Here is a tiny trained network, its code and every weight. The questions are about switching its units off for an input and a class, where a switched-off unit gives its printed mean instead of its output.

import numpy as np


def w(rows, s, z=0):
    codes = np.array(rows[::2]) - 128.0
    scale = np.full(codes.shape[1], s)
    scale[-1] = z or s
    return codes * scale


def norm(h):
    return h / np.sqrt((h * h).mean(-1, keepdims=True) + 1e-5)


def f(y):
    return np.maximum(y, 0)


def log_softmax(a):
    a = a - a.max(-1, keepdims=True)
    return a - np.log(np.exp(a).sum(-1, keepdims=True))


def net(x, mask):
    res = np.array(x, float).reshape(1, 4) / 4 @ E
    u = 0
    for l in range(2):
        y = f(norm(res) @ A[l][:, :-1].T + A[l][:, -1])
        res = res + np.where(mask[u : u + 11], y, B[l][:, -1]) @ B[l][:, :-1]
        u += 11
    return log_softmax(norm(res)[-1] @ U[:, :-1].T + U[:, -1])


A, B = {}, {}
E = w([
[123,118,99,105,111,158,205],'x0',
[118,119,95,48,138,84,133],'x1',
[180,108,204,117,154,81,201],'x2',
[98,114,56,227,92,2,146],'x3',
],0.0064)
A[0] = w([
[122,110,122,144,112,115,132,130],'0.n1',
[144,137,132,124,115,139,252,91],'0.n2',
[136,118,239,110,124,102,179,24],'0.n3',
[155,143,213,129,134,61,82,82],'0.n4',
[152,141,125,67,141,80,145,77],'0.n5',
[136,128,138,170,127,157,152,107],'0.n6',
[139,144,108,140,125,145,174,5],'0.n7',
[151,129,196,212,136,153,180,96],'0.n8',
[130,115,140,53,140,56,148,92],'0.n9',
[156,126,146,162,131,54,176,103],'0.n10',
[162,125,207,90,133,135,148,120],'0.n11',
],0.015,0.0021)
B[0] = w([
[114,145,149,109,154,169,128,167],'0.n1',
[112,29,115,126,182,115,65,249],'0.n2',
[225,183,107,177,187,131,125,254],'0.n3',
[111,1,101,111,176,126,65,218],'0.n4',
[153,148,154,99,96,93,110,200],'0.n5',
[122,127,116,77,99,83,116,172],'0.n6',
[119,91,102,98,135,131,111,156],'0.n7',
[166,159,174,64,75,55,98,237],'0.n8',
[157,146,172,93,88,76,98,227],'0.n9',
[72,185,141,184,146,181,217,253],'0.n10',
[21,165,137,165,119,179,217,255],'0.n11',
],0.018,0.0078)
A[1] = w([
[133,126,159,172,129,140,78,99],'1.n1',
[157,119,144,90,147,161,154,107],'1.n2',
[167,115,173,89,159,185,150,35],'1.n3',
[105,157,145,152,105,163,188,68],'1.n4',
[134,95,109,166,126,85,184,6],'1.n5',
[84,204,127,120,169,109,127,111],'1.n6',
[155,7,90,109,158,129,105,141],'1.n7',
[205,159,11,137,99,174,94,70],'1.n8',
[179,78,123,117,106,107,78,75],'1.n9',
[118,113,86,188,105,58,164,137],'1.n10',
[204,156,178,83,34,57,72,73],'1.n11',
],0.017,0.0023)
B[1] = w([
[132,96,96,75,137,109,155,165],'1.n1',
[116,130,165,139,115,105,76,163],'1.n2',
[104,182,124,107,58,75,65,189],'1.n3',
[105,116,87,167,95,189,123,199],'1.n4',
[159,193,68,111,85,150,51,159],'1.n5',
[146,82,67,159,113,211,187,254],'1.n6',
[90,44,111,110,204,137,60,211],'1.n7',
[209,182,197,188,200,79,174,168],'1.n8',
[79,185,146,177,150,162,110,177],'1.n9',
[91,172,202,73,80,124,51,178],'1.n10',
[171,57,126,50,40,70,248,253],'1.n11',
],0.017,0.0088)
U = w([
[41,220,87,170,18,224,109,164],'0',
[163,105,133,45,27,30,217,141],'1',
[220,246,149,206,236,78,142,133],'2',
[55,57,93,92,208,79,27,154],'3',
[137,72,35,160,165,140,221,170],'4',
[141,126,13,157,136,84,139,2],'5',
],0.011,0.0072)

Each question gives the input, the list of numbers given to net, and the class t.
The units are the neurons (one row each of A and B). Each row of codes is followed by its name. A weight is (code - 128) times the scale printed after its matrix; where a second scale follows, it is the last column's (A, B and U).
mask holds one flag per neuron, layer by layer. A switched-off neuron (its flag False) gives its mean, the last column of its row in B, instead of its output. The means were averaged over made-up inputs and are rounded, as every weight is.
A unit's drop is (log p(t) with every unit on - log p(t) with that unit switched off) / (log p(t) with every unit on - log p(t) with every unit switched off).
The circuit of an input: a set's keep is (log p(t) with only the set's units on - log p(t) with every unit switched off) / (log p(t) with every unit on - log p(t) with every unit switched off). Starting from the 12 units with the biggest drops (on a tie, the unit counted first), units are removed one at a time, each time the one whose removal leaves the highest keep (on an exact tie, the one counted first), for as long as the keep stays at least 0.8.
circuit, biggest first: the units of the circuit, biggest drop first
most important unit: the unit with the biggest drop
top k neurons: the k neurons with the biggest drops, biggest first
top k neurons in layer l: the k neurons of layer l with the biggest drops, biggest first
input [1,-5,6,-6], class 0: top 2 neurons in layer 1 => [1.n11; 1.n3]
input [8,-2,8,1], class 2: most important unit => 0.n3
input [7,0,-8,-2], class 2: circuit, biggest first => [0.n11; 1.n8]
input [3,-2,4,2], class 2: top 2 neurons => [0.n10; 0.n3]
input [-7,5,6,-7], class 0: top 4 neurons => [0.n11; 0.n2; 0.n8; 1.n11]
input [7,-5,-5,-4], class 3: top 2 neurons in layer 0 => [0.n10; 0.n3]
input [-6,-6,8,0], class 2: top 2 neurons => [0.n3; 0.n10]
input [-1,-3,-8,2], class 2: top 3 neurons in layer 0 => [0.n11; 0.n8; 0.n10]
input [2,0,-7,8], class 0: top 4 neurons in layer 0 => [0.n3; 0.n2; 0.n4; 0.n8]
input [-7,-7,-4,4], class 1: top 2 neurons in layer 0 => [0.n2; 0.n11]
input [7,6,-6,-1], class 3: top 3 neurons in layer 0 => [0.n8; 0.n3; 0.n10]
input [-6,-8,-4,1], class 1: top 2 neurons => [1.n11; 0.n2]
input [-7,-5,-2,5], class 3: top 3 neurons => [0.n11; 0.n4; 0.n9]
input [-5,3,1,-1], class 3: most important unit => 0.n4
input [4,-7,5,7], class 0: top 2 neurons => [0.n10; 0.n9]
input [-3,1,1,-3], class 4: top 2 neurons => [0.n11; 0.n2]
input [-1,8,7,-8], class 0: top 3 neurons in layer 0 => [0.n11; 0.n8; 0.n6]
input [4,-5,8,6], class 2: top 3 neurons in layer 0 => [0.n10; 0.n11; 0.n2]
input [3,-8,-4,-7], class 1: top 4 neurons in layer 0 => [0.n10; 0.n8; 0.n6; 0.n1]
input [-6,-2,3,-4], class 3: circuit, biggest first => [0.n4]
input [8,5,0,4], class 3: top 2 neurons in layer 0 => [0.n2; 0.n8]
input [5,2,-4,-7], class 0: top 2 neurons in layer 0 => [0.n4; 0.n2]
input [-8,-8,-3,8], class 0: top 4 neurons => [0.n9; 0.n2; 0.n5; 1.n11]
input [7,3,-8,-1], class 2: top 2 neurons => [0.n11; 1.n8]
input [-7,-4,-1,-6], class 3: top 2 neurons in layer 1 => [1.n11; 1.n6]
